Here is a tiny trained network, its code and every weight. The questions are about switching its units off for an input and a class, where a switched-off unit gives its printed mean instead of its output.

import numpy as np


def w(rows, s, z=0):
    codes = np.array(rows[::2]) - 128.0
    scale = np.full(codes.shape[1], s)
    scale[-1] = z or s
    return codes * scale


def f(y):
    return y / 2 * (1 + np.tanh(0.7978845608 * (y + 0.044715 * y**3)))


def log_softmax(a):
    a = a - a.max(-1, keepdims=True)
    return a - np.log(np.exp(a).sum(-1, keepdims=True))


def net(x, mask):
    res = np.array(x, float).reshape(1, 7) / 4 @ E
    y = f(res @ A[0][:, :-1].T + A[0][:, -1])
    res = res + np.where(mask, y, B[0][:, -1]) @ B[0][:, :-1]
    return log_softmax(res[-1] @ U[:, :-1].T + U[:, -1])


A, B = {}, {}
E = w([
[189,190,2],'x0',
[129,127,128],'x1',
[128,127,127],'x2',
[236,210,242],'x3',
[128,127,128],'x4',
[128,128,129],'x5',
[253,45,139],'x6',
],0.0089)
A[0] = w([
[85,66,213,255],'n0',
[169,200,169,118],'n1',
[71,112,124,200],'n2',
[192,109,184,124],'n3',
[142,137,57,155],'n4',
[116,91,172,99],'n5',
[252,119,182,60],'n6',
[182,215,18,194],'n7',
[206,14,107,153],'n8',
[240,87,160,65],'n9',
[158,220,192,134],'n10',
],0.017,0.0079)
B[0] = w([
[130,229,17,240],'n0',
[110,133,208,197],'n1',
[87,151,70,193],'n2',
[84,178,84,193],'n3',
[110,67,136,181],'n4',
[195,140,122,158],'n5',
[20,88,116,221],'n6',
[80,19,252,253],'n7',
[243,74,58,217],'n8',
[51,88,72,205],'n9',
[148,207,212,217],'n10',
],0.025,0.017)
U = w([
[74,158,41,162],'0',
[77,75,98,253],'1',
[159,247,140,79],'2',
[151,139,189,89],'3',
[234,117,22,82],'4',
[217,25,84,67],'5',
],0.011,0.0039)

Each question gives the input, the list of numbers given to net, and the class t.
The units are the neurons (one row each of A and B). Each row of codes is followed by its name. A weight is (code - 128) times the scale printed after its matrix; where a second scale follows, it is the last column's (A, B and U).
mask holds one flag per neuron, in row order. A switched-off neuron (its flag False) gives its mean, the last column of its row in B, instead of its output. The means were averaged over made-up inputs and are rounded, as every weight is.
A unit's drop is (log p(t) with every unit on - log p(t) with that unit switched off) / (log p(t) with every unit on - log p(t) with every unit switched off).
The circuit of an input: a set's keep is (log p(t) with only the set's units on - log p(t) with every unit switched off) / (log p(t) with every unit on - log p(t) with every unit switched off). Starting from all 11 units, units are removed one at a time, each time the one whose removal leaves the highest keep (on an exact tie, the one counted first), for as long as the keep stays at least 0.8.
units of the circuit, in order: the units of the circuit, biggest drop first
k most important neurons: the k neurons with the biggest drops, biggest first
drop of u: that unit's drop, to one decimal
input [4,-5,8,-1,5,3,6], class 5: units of the circuit, in order -> n8
input [-1,2,7,1,-1,-4,-6], class 2: units of the circuit, in order -> n6, n9
input [-4,-1,5,0,5,1,-4], class 0: 3 most important neurons -> n8, n10, n1
input [7,6,6,-2,-8,5,-1], class 1: 2 most important neurons -> n8, n10
input [-1,0,-6,-6,-4,0,0], class 0: 2 most important neurons -> n8, n7
input [-8,7,4,1,6,-5,4], class 0: 2 most important neurons -> n3, n6
input [0,-3,4,6,3,1,7], class 0: 2 most important neurons -> n7, n3
input [0,5,5,-4,-5,6,-1], class 0: 2 most important neurons -> n7, n8
input [6,-6,-2,5,-6,-1,0], class 3: 2 most important neurons -> n10, n1
input [0,-1,-2,8,2,1,7], class 0: 2 most important neurons -> n3, n7
input [-7,-7,5,0,-2,2,6], class 4: 3 most important neurons -> n8, n5, n7
input [-2,-4,-7,1,-7,5,-1], class 2: drop of n8 -> 0.3
input [-1,-4,7,-3,-3,-1,3], class 4: drop of n7 -> 0.2
input [-4,7,-5,8,4,7,-2], class 2: units of the circuit, in order -> n10
input [5,1,3,4,-5,-7,0], class 3: drop of n10 -> 0.3
